Here is a tiny trained network, its code and every weight. The questions are about switching its units off for an input and a class, where a switched-off unit gives its printed mean instead of its output.

import numpy as np


def w(rows, s, z=0):
    codes = np.array(rows[::2]) - 128.0
    scale = np.full(codes.shape[1], s)
    scale[-1] = z or s
    return codes * scale


def f(y):
    return np.maximum(y, 0)


def log_softmax(a):
    a = a - a.max(-1, keepdims=True)
    return a - np.log(np.exp(a).sum(-1, keepdims=True))


def net(x, mask):
    res = np.array(x, float).reshape(1, 7) / 4 @ E
    y = f(res @ A[0][:, :-1].T + A[0][:, -1])
    res = res + np.where(mask, y, B[0][:, -1]) @ B[0][:, :-1]
    return log_softmax(res[-1] @ U[:, :-1].T + U[:, -1])


A, B = {}, {}
E = w([
[87,170,223,17,168],'x0',
[136,225,25,47,128],'x1',
[35,217,146,254,135],'x2',
[127,128,128,128,128],'x3',
[129,129,128,128,128],'x4',
[212,197,196,136,46],'x5',
[128,128,128,128,128],'x6',
],0.0077)
A[0] = w([
[75,60,114,135,202,127],'N0',
[129,38,162,92,77,110],'N1',
[90,181,105,139,125,147],'N2',
[148,40,233,186,134,123],'N3',
[173,124,49,197,80,194],'N4',
[148,219,46,95,150,130],'N5',
[105,174,184,71,167,148],'N6',
[92,116,206,103,136,156],'N7',
[131,66,168,173,119,129],'N8',
[82,156,167,193,177,119],'N9',
[179,93,103,92,132,116],'N10',
[192,69,86,111,127,146],'N11',
[60,86,110,92,167,144],'N12',
[111,183,115,194,139,180],'N13',
[167,122,190,148,95,152],'N14',
[101,178,178,51,138,121],'N15',
[177,200,216,123,65,177],'N16',
[177,64,117,90,154,93],'N17',
[166,167,161,128,47,78],'N18',
[103,181,187,60,159,88],'N19',
[209,194,173,133,77,102],'N20',
[115,149,181,98,139,54],'N21',
[182,139,136,149,59,131],'N22',
[175,94,119,97,147,122],'N23',
[179,123,43,178,63,146],'N24',
[73,82,78,130,222,91],'N25',
[255,107,132,90,125,84],'N26',
[78,168,194,59,151,55],'N27',
[123,105,93,117,204,150],'N28',
[92,104,171,132,115,131],'N29',
[76,79,78,120,167,96],'N30',
[43,80,72,97,116,71],'N31',
[159,125,165,121,23,112],'N32',
[175,121,102,79,155,115],'N33',
[164,142,70,64,119,71],'N34',
[152,79,137,27,112,130],'N35',
[125,77,108,93,141,109],'N36',
[112,83,138,140,190,168],'N37',
[116,192,87,79,129,39],'N38',
[96,199,131,149,139,255],'N39',
[86,191,121,174,156,112],'N40',
[124,62,212,162,158,74],'N41',
],0.0089,0.00092)
B[0] = w([
[78,157,123,81,69,204],'N0',
[152,181,157,148,168,202],'N1',
[150,161,188,132,185,178],'N2',
[226,189,69,53,162,254],'N3',
[142,46,85,186,136,227],'N4',
[241,184,93,29,153,215],'N5',
[139,24,69,169,144,192],'N6',
[166,74,62,173,143,185],'N7',
[208,150,67,80,157,204],'N8',
[129,150,187,151,183,211],'N9',
[126,169,202,197,175,188],'N10',
[132,138,161,217,189,202],'N11',
[48,134,98,92,82,187],'N12',
[110,150,163,179,207,207],'N13',
[114,172,118,69,72,193],'N14',
[139,44,94,147,130,198],'N15',
[71,126,125,108,72,235],'N16',
[123,153,178,212,130,199],'N17',
[46,157,138,97,53,202],'N18',
[118,40,89,168,139,196],'N19',
[44,166,125,99,60,222],'N20',
[98,38,74,152,125,167],'N21',
[49,106,122,105,84,198],'N22',
[92,193,196,190,156,181],'N23',
[132,2,64,166,124,222],'N24',
[58,177,134,73,64,207],'N25',
[94,144,184,166,142,226],'N26',
[101,40,89,201,131,196],'N27',
[103,146,153,126,72,176],'N28',
[215,121,118,109,176,167],'N29',
[53,146,131,104,56,189],'N30',
[71,151,135,104,92,183],'N31',
[78,154,119,124,88,203],'N32',
[135,150,165,146,188,182],'N33',
[171,170,150,105,148,194],'N34',
[106,128,174,190,171,221],'N35',
[100,162,183,152,124,174],'N36',
[116,138,125,56,79,179],'N37',
[211,143,80,52,163,185],'N38',
[171,154,182,158,175,196],'N39',
[138,176,215,183,178,201],'N40',
[205,191,75,16,148,217],'N41',
],0.0059,0.0079)
U = w([
[118,177,243,201,189,88],'0',
[42,166,130,97,10,87],'1',
[220,178,77,71,156,248],'2',
[117,15,71,194,131,42],'3',
],0.013,0.0014)

Each question gives the input, the list of numbers given to net, and the class t.
The units are the neurons (one row each of A and B). Each row of codes is followed by its name. A weight is (code - 128) times the scale printed after its matrix; where a second scale follows, it is the last column's (A, B and U).
mask holds one flag per neuron, in row order. A switched-off neuron (its flag False) gives its mean, the last column of its row in B, instead of its output. The means were averaged over made-up inputs and are rounded, as every weight is.
A unit's drop is (log p(t) with every unit on - log p(t) with that unit switched off) / (log p(t) with every unit on - log p(t) with every unit switched off).
The circuit of an input: a set's keep is (log p(t) with only the set's units on - log p(t) with every unit switched off) / (log p(t) with every unit on - log p(t) with every unit switched off). Starting from the 12 units with the biggest drops (on a tie, the unit counted first), units are removed one at a time, each time the one whose removal leaves the highest keep (on an exact tie, the one counted first), for as long as the keep stays at least 0.8.
units of the circuit, in order: the units of the circuit, biggest drop first
most important unit: the unit with the biggest drop
k most important neurons: the k neurons with the biggest drops, biggest first
drop when u is switched off: that unit's drop, to one decimal
input [4,-5,-3,-1,-7,-4,-2], class 2: units of the circuit, in order	(N41 N3)
input [8,7,-1,4,-1,8,1], class 1: 3 most important neurons	(N20 N16 N18)
input [-2,0,-4,8,7,4,-6], class 0: units of the circuit, in order	(N26 N41)
input [0,-8,-5,-3,6,-4,0], class 2: units of the circuit, in order	(N3)
input [5,-6,-2,3,7,-4,6], class 2: units of the circuit, in order	(N41 N3)
input [8,4,-1,6,-8,-7,5], class 3: units of the circuit, in order	(N6 N27)
input [2,-7,-8,6,-4,-1,-2], class 0: 2 most important neurons	(N35 N17)
input [-7,0,-7,1,8,-8,1], class 1: 2 most important neurons	(N25 N30)
input [-7,7,8,-7,5,-6,-4], class 0: 3 most important neurons	(N40 N13 N2)
input [-7,-8,-8,-1,-2,2,8], class 0: 3 most important neurons	(N11 N26 N17)
input [-8,3,6,6,-5,5,2], class 3: 2 most important neurons	(N24 N4)
input [-6,1,-7,6,8,-8,3], class 1: 3 most important neurons	(N25 N30 N0)
input [0,-7,5,4,7,2,-6], class 2: drop when N3 is switched off	0.2
input [6,4,-2,-4,-2,5,2], class 3: drop when N19 is switched off	0.2
input [8,6,-2,8,6,-4,-3], class 3: most important unit	N27
input [6,4,-5,-1,-7,-3,-7], class 3: drop when N19 is switched off	0.2
input [5,-6,-3,7,-6,3,5], class 2: drop when N3 is switched off	0.3
